Here is a tiny trained network, its code and every weight. The questions are about switching its units off for an input and a target symbol, where a switched-off unit gives its printed mean instead of its output.

import numpy as np


def w(rows, s, z=0):
    codes = np.array(rows[::2]) - 128.0
    scale = np.full(codes.shape[1], s)
    scale[-1] = z or s
    return codes * scale


def f(y):
    return y / 2 * (1 + np.tanh(0.7978845608 * (y + 0.044715 * y**3)))


def softmax(a):
    e = np.exp(a - a.max(-1, keepdims=True))
    return e / e.sum(-1, keepdims=True)


def log_softmax(a):
    a = a - a.max(-1, keepdims=True)
    return a - np.log(np.exp(a).sum(-1, keepdims=True))


def net(x, mask):
    ids = ['αβγεζθλξπστφψ'.index(c) for c in x.split()]
    T = len(ids)
    res = E[ids] + P[:T]
    r = res
    for j in range(2):
        rows = slice(2 * j, 2 * j + 2)
        q, k, v = (r @ M[0][rows].T for M in (Q, K, V))
        z = softmax(np.where(np.tri(T) > 0, q @ k.T / 2**0.5, -1e9)) @ v
        o = O[0][rows]
        res = res + np.where(mask[j], z, o[:, -1]) @ o[:, :-1]
    y = f(res @ A[0][:, :-1].T + A[0][:, -1])
    res = res + np.where(mask[2:14], y, B[0][:, -1]) @ B[0][:, :-1]
    return log_softmax(res[-1] @ U[:, :-1].T + U[:, -1])


Q, K, V, O, A, B = {}, {}, {}, {}, {}, {}
E = w([
[143,152,110,89],'α',
[112,141,118,123],'β',
[121,149,185,100],'γ',
[146,161,124,7],'ε',
[179,73,75,139],'ζ',
[138,110,161,193],'θ',
[109,82,167,79],'λ',
[129,209,118,86],'ξ',
[131,161,108,110],'π',
[116,96,106,112],'σ',
[96,58,96,101],'τ',
[162,89,114,173],'φ',
[178,123,111,177],'ψ',
],0.019)
P = w([
[149,65,163,93],'0',
[64,183,98,98],'1',
[22,173,109,142],'2',
[28,153,103,115],'3',
[9,148,112,144],'4',
[23,136,106,99],'5',
[1,121,112,123],'6',
[33,120,89,84],'7',
],0.006)
Q[0] = w([
[84,117,73,152],'H1',
[49,91,89,82],'H1',
[2,121,51,105],'H2',
[106,146,133,186],'H2',
],0.014)
K[0] = w([
[95,55,189,141],'H1',
[214,57,200,146],'H1',
[222,36,251,128],'H2',
[167,164,80,143],'H2',
],0.013)
V[0] = w([
[191,5,132,123],'H1',
[158,101,208,84],'H1',
[81,103,53,84],'H2',
[191,140,62,105],'H2',
],0.02)
O[0] = w([
[116,248,72,166,216],'H1',
[48,121,176,109,254],'H1',
[76,100,42,84,222],'H2',
[172,86,93,43,99],'H2',
],0.013,0.0087)
A[0] = w([
[100,125,24,146,95],'N1',
[138,168,112,116,255],'N2',
[146,107,105,76,189],'N3',
[213,165,99,90,251],'N4',
[113,2,125,159,174],'N5',
[182,219,147,145,195],'N6',
[60,149,100,117,18],'N7',
[110,207,170,60,93],'N8',
[73,73,83,234,92],'N9',
[142,106,236,105,171],'N10',
[142,152,190,183,157],'N11',
[120,128,89,226,144],'N12',
],0.007,0.0046)
B[0] = w([
[203,135,137,93,216],'N1',
[185,87,224,185,219],'N2',
[210,149,141,168,196],'N3',
[147,39,171,143,161],'N4',
[159,213,172,148,166],'N5',
[108,72,125,162,182],'N6',
[196,59,33,145,241],'N7',
[132,92,129,209,254],'N8',
[171,152,190,95,159],'N9',
[87,197,47,47,148],'N10',
[109,124,98,2,146],'N11',
[162,95,142,137,156],'N12',
],0.0083,0.0086)
U = w([
[117,71,121,138,93],'α',
[112,129,105,126,11],'β',
[86,199,110,84,74],'γ',
[75,16,86,106,204],'ε',
[161,114,92,166,114],'ζ',
[147,190,180,137,245],'θ',
[30,100,47,185,208],'λ',
[137,178,127,76,119],'ξ',
[113,77,118,141,36],'π',
[111,147,80,125,4],'σ',
[109,183,23,104,5],'τ',
[142,90,134,177,154],'φ',
[128,2,153,193,106],'ψ',
],0.0072,0.0038)

Each question gives the input, a string of symbols that net reads in full, and the target symbol t.
The units are the heads (2 rows each of Q, K, V and O) and the neurons (one row each of A and B). Each row of codes is followed by its name. A weight is (code - 128) times the scale printed after its matrix; where a second scale follows, it is the last column's (O, A, B and U).
mask holds one flag per unit, heads first, then neurons. A switched-off unit (its flag False) gives its mean, the last column of its rows in O or B, instead of its output. The means were averaged over made-up inputs and are rounded, as every weight is.
A unit's drop is (log p(t) with every unit on - log p(t) with that unit switched off) / (log p(t) with every unit on - log p(t) with every unit switched off).
The circuit of an input: a set's keep is (log p(t) with only the set's units on - log p(t) with every unit switched off) / (log p(t) with every unit on - log p(t) with every unit switched off). Starting from the 12 units with the biggest drops (on a tie, the unit counted first), units are removed one at a time, each time the one whose removal leaves the highest keep (on an exact tie, the one counted first), for as long as the keep stays at least 0.8.
circuit, biggest first: the units of the circuit, biggest drop first
most important unit: the unit with the biggest drop
top k neurons: the k neurons with the biggest drops, biggest first
heads that matter: for each layer, one digit per head in row order, 1 if its drop is at least 0.15 and else 0, layers parted by /
drop of u: that unit's drop, to one decimal
input ζ α ε τ, target ζ: most important unit	H1
input ε β ε τ ε τ ξ, target ε: circuit, biggest first	H2; H1
input θ α π, target θ: heads that matter	01
input γ ξ τ α θ ε λ, target γ: heads that matter	11
input τ ε τ, target τ: heads that matter	11
input θ α γ λ ε γ, target γ: top 3 neurons	N10; N7; N11
input θ ζ θ ε τ ε β, target θ: heads that matter	01
input γ ε ξ, target γ: top 3 neurons	N10; N11; N7
input τ ε ε ε ε τ ε, target τ: top 2 neurons	N1; N6
input λ φ φ ψ θ λ, target λ: top 3 neurons	N3; N1; N5
input ζ ε τ ξ ε, target ζ: top 2 neurons	N2; N4
input ε τ β τ τ ε, target ε: drop of H1	0.2
input σ ζ ζ ζ, target ζ: drop of H1	0.9
input ε ε α ε ε α, target ε: circuit, biggest first	H1
input θ λ θ ε ξ, target θ: drop of N4	0.0
